Below is a small trained network, with its code and all its weights. Each question gives an input and a target symbol and asks what happens when units are switched off, that is, made to give their printed mean instead of their output.

import numpy as np


def w(rows, s, z=0):
    codes = np.array(rows[::2]) - 128.0
    scale = np.full(codes.shape[1], s)
    scale[-1] = z or s
    return codes * scale


def norm(h):
    return h / np.sqrt((h * h).mean(-1, keepdims=True) + 1e-5)


def f(y):
    return y / 2 * (1 + np.tanh(0.7978845608 * (y + 0.044715 * y**3)))


def softmax(a):
    e = np.exp(a - a.max(-1, keepdims=True))
    return e / e.sum(-1, keepdims=True)


def log_softmax(a):
    a = a - a.max(-1, keepdims=True)
    return a - np.log(np.exp(a).sum(-1, keepdims=True))


def net(x, mask):
    ids = ['βδεζθμξπσφω'.index(c) for c in x.split()]
    T = len(ids)
    res = E[ids] + P[:T]
    r = norm(res)
    for j in range(3):
        rows = slice(2 * j, 2 * j + 2)
        q, k, v = (r @ M[0][rows].T for M in (Q, K, V))
        z = softmax(np.where(np.tri(T) > 0, q @ k.T / 2**0.5, -1e9)) @ v
        o = O[0][rows]
        res = res + np.where(mask[j], z, o[:, -1]) @ o[:, :-1]
    y = f(norm(res) @ A[0][:, :-1].T + A[0][:, -1])
    res = res + np.where(mask[3:7], y, B[0][:, -1]) @ B[0][:, :-1]
    return log_softmax(norm(res)[-1] @ U[:, :-1].T + U[:, -1])


Q, K, V, O, A, B = {}, {}, {}, {}, {}, {}
E = w([
[121,175,174,112,112],'β',
[173,177,66,131,134],'δ',
[177,176,165,234,206],'ε',
[47,182,98,167,67],'ζ',
[79,184,92,56,150],'θ',
[13,105,146,105,135],'μ',
[151,90,118,94,170],'ξ',
[93,69,179,165,125],'π',
[141,85,95,202,110],'σ',
[81,69,13,127,135],'φ',
[163,148,201,160,253],'ω',
],0.0065)
P = w([
[192,62,144,74,4],'0',
[79,178,111,192,248],'1',
[91,173,120,177,211],'2',
[82,175,105,181,245],'3',
[90,172,104,182,235],'4',
[77,158,100,177,234],'5',
[89,176,112,189,238],'6',
[94,160,104,178,234],'7',
[74,170,94,169,244],'8',
[82,164,97,189,241],'9',
[71,182,95,182,231],'10',
],0.0028)
Q[0] = w([
[41,176,104,120,78],'H0',
[200,158,232,165,146],'H0',
[184,101,149,70,20],'H1',
[64,169,99,194,246],'H1',
[68,172,86,213,253],'H2',
[66,172,94,178,254],'H2',
],0.0094)
K[0] = w([
[160,54,84,86,86],'H0',
[146,136,138,175,254],'H0',
[59,164,101,164,234],'H1',
[183,94,149,101,52],'H1',
[202,73,165,68,40],'H2',
[194,84,156,101,62],'H2',
],0.011)
V[0] = w([
[119,185,188,146,75],'H0',
[51,167,54,121,144],'H0',
[144,213,199,214,94],'H1',
[76,33,184,201,140],'H1',
[2,127,57,102,24],'H2',
[73,146,229,42,159],'H2',
],0.0045)
O[0] = w([
[96,208,184,166,117,149],'H0',
[137,102,115,58,5,158],'H0',
[153,183,201,160,2,176],'H1',
[88,4,184,183,97,10],'H1',
[2,202,85,209,211,182],'H2',
[76,148,225,37,158,158],'H2',
],0.0041,0.0011)
A[0] = w([
[42,88,35,36,4,103],'N0',
[115,121,93,139,201,253],'N1',
[87,202,162,114,135,175],'N2',
[253,89,216,128,86,89],'N3',
],0.0056,0.0055)
B[0] = w([
[116,181,141,196,248,122],'N0',
[144,116,140,99,79,254],'N1',
[144,98,121,108,96,197],'N2',
[109,154,119,156,189,138],'N3',
],0.011,0.0067)
U = w([
[146,195,226,94,42,227],'β',
[239,201,34,129,97,17],'δ',
[182,176,141,224,144,250],'ε',
[63,208,103,213,90,144],'ζ',
[87,223,93,32,196,60],'θ',
[2,103,172,116,177,72],'μ',
[201,19,105,50,159,111],'ξ',
[99,25,203,178,92,37],'π',
[165,60,85,234,69,71],'σ',
[105,87,19,165,191,118],'φ',
[156,128,197,117,226,231],'ω',
],0.0074,0.0017)

Each question gives the input, a string of symbols that net reads in full, and the target symbol t.
The units are the heads (2 rows each of Q, K, V and O) and the neurons (one row each of A and B). Each row of codes is followed by its name. A weight is (code - 128) times the scale printed after its matrix; where a second scale follows, it is the last column's (O, A, B and U).
mask holds one flag per unit, heads first, then neurons. A switched-off unit (its flag False) gives its mean, the last column of its rows in O or B, instead of its output. The means were averaged over made-up inputs and are rounded, as every weight is.
A unit's drop is (log p(t) with every unit on - log p(t) with that unit switched off) / (log p(t) with every unit on - log p(t) with every unit switched off).
The circuit of an input: a set's keep is (log p(t) with only the set's units on - log p(t) with every unit switched off) / (log p(t) with every unit on - log p(t) with every unit switched off). Starting from all 7 units, units are removed one at a time, each time the one whose removal leaves the highest keep (on an exact tie, the one counted first), for as long as the keep stays at least 0.8.
circuit, biggest first: the units of the circuit, biggest drop first
top k neurons: the k neurons with the biggest drops, biggest first
heads that matter: for each layer, one digit per head in row order, 1 if its drop is at least 0.15 and else 0, layers parted by /
drop of u: that unit's drop, to one decimal
input θ ξ β ω, target θ: heads that matter -> 011
input π β θ ω ζ ω σ, target π: heads that matter -> 010
input β δ β ε, target β: circuit, biggest first -> (H2; N3; H1)
input ω ζ δ π ω ζ φ ζ β, target ω: heads that matter -> 001
input ξ ξ θ δ ξ β, target ξ: circuit, biggest first -> (H1; H0)
input ζ ω ξ φ β ε, target ζ: heads that matter -> 001
input φ ζ ζ π β ε ξ ω ξ, target φ: circuit, biggest first -> (H2)
input ε σ ζ ω β ω ω β θ β, target ε: circuit, biggest first -> (H2; N3; N1)
input ω β β δ ξ μ ξ, target ω: circuit, biggest first -> (H2; N3; N1; N2)
input ω ξ ω β ω β π ε ω μ β, target ω: top 3 neurons -> (N3; N1; N2)
input μ ω β ζ δ μ ε ω, target μ: circuit, biggest first -> (H2; H1)
input δ β φ β, target δ: heads that matter -> 011
input β ξ β ω φ ξ ζ ζ θ, target β: top 3 neurons -> (N2; N3; N0)
input ξ δ β ζ π θ θ β, target ξ: circuit, biggest first -> (H1)
input ω φ μ, target ω: circuit, biggest first -> (N0; H2; N1)
input ξ ξ π θ θ β ω, target ξ: heads that matter -> 010
input φ ε ω π μ μ θ μ, target φ: circuit, biggest first -> (H2; H1)
input ε β ξ ξ ω φ ε β β β, target ε: heads that matter -> 011
input β ζ ξ β δ, target β: heads that matter -> 001
input ζ β β β, target ζ: circuit, biggest first -> (H2)
input μ μ β θ, target μ: heads that matter -> 011
input μ δ ξ β δ δ ζ ξ ζ, target μ: drop of H0 -> 0.0
input θ θ ω β ξ, target θ: drop of H1 -> 0.6
input δ σ β μ β δ ζ ξ, target δ: drop of H1 -> 0.4
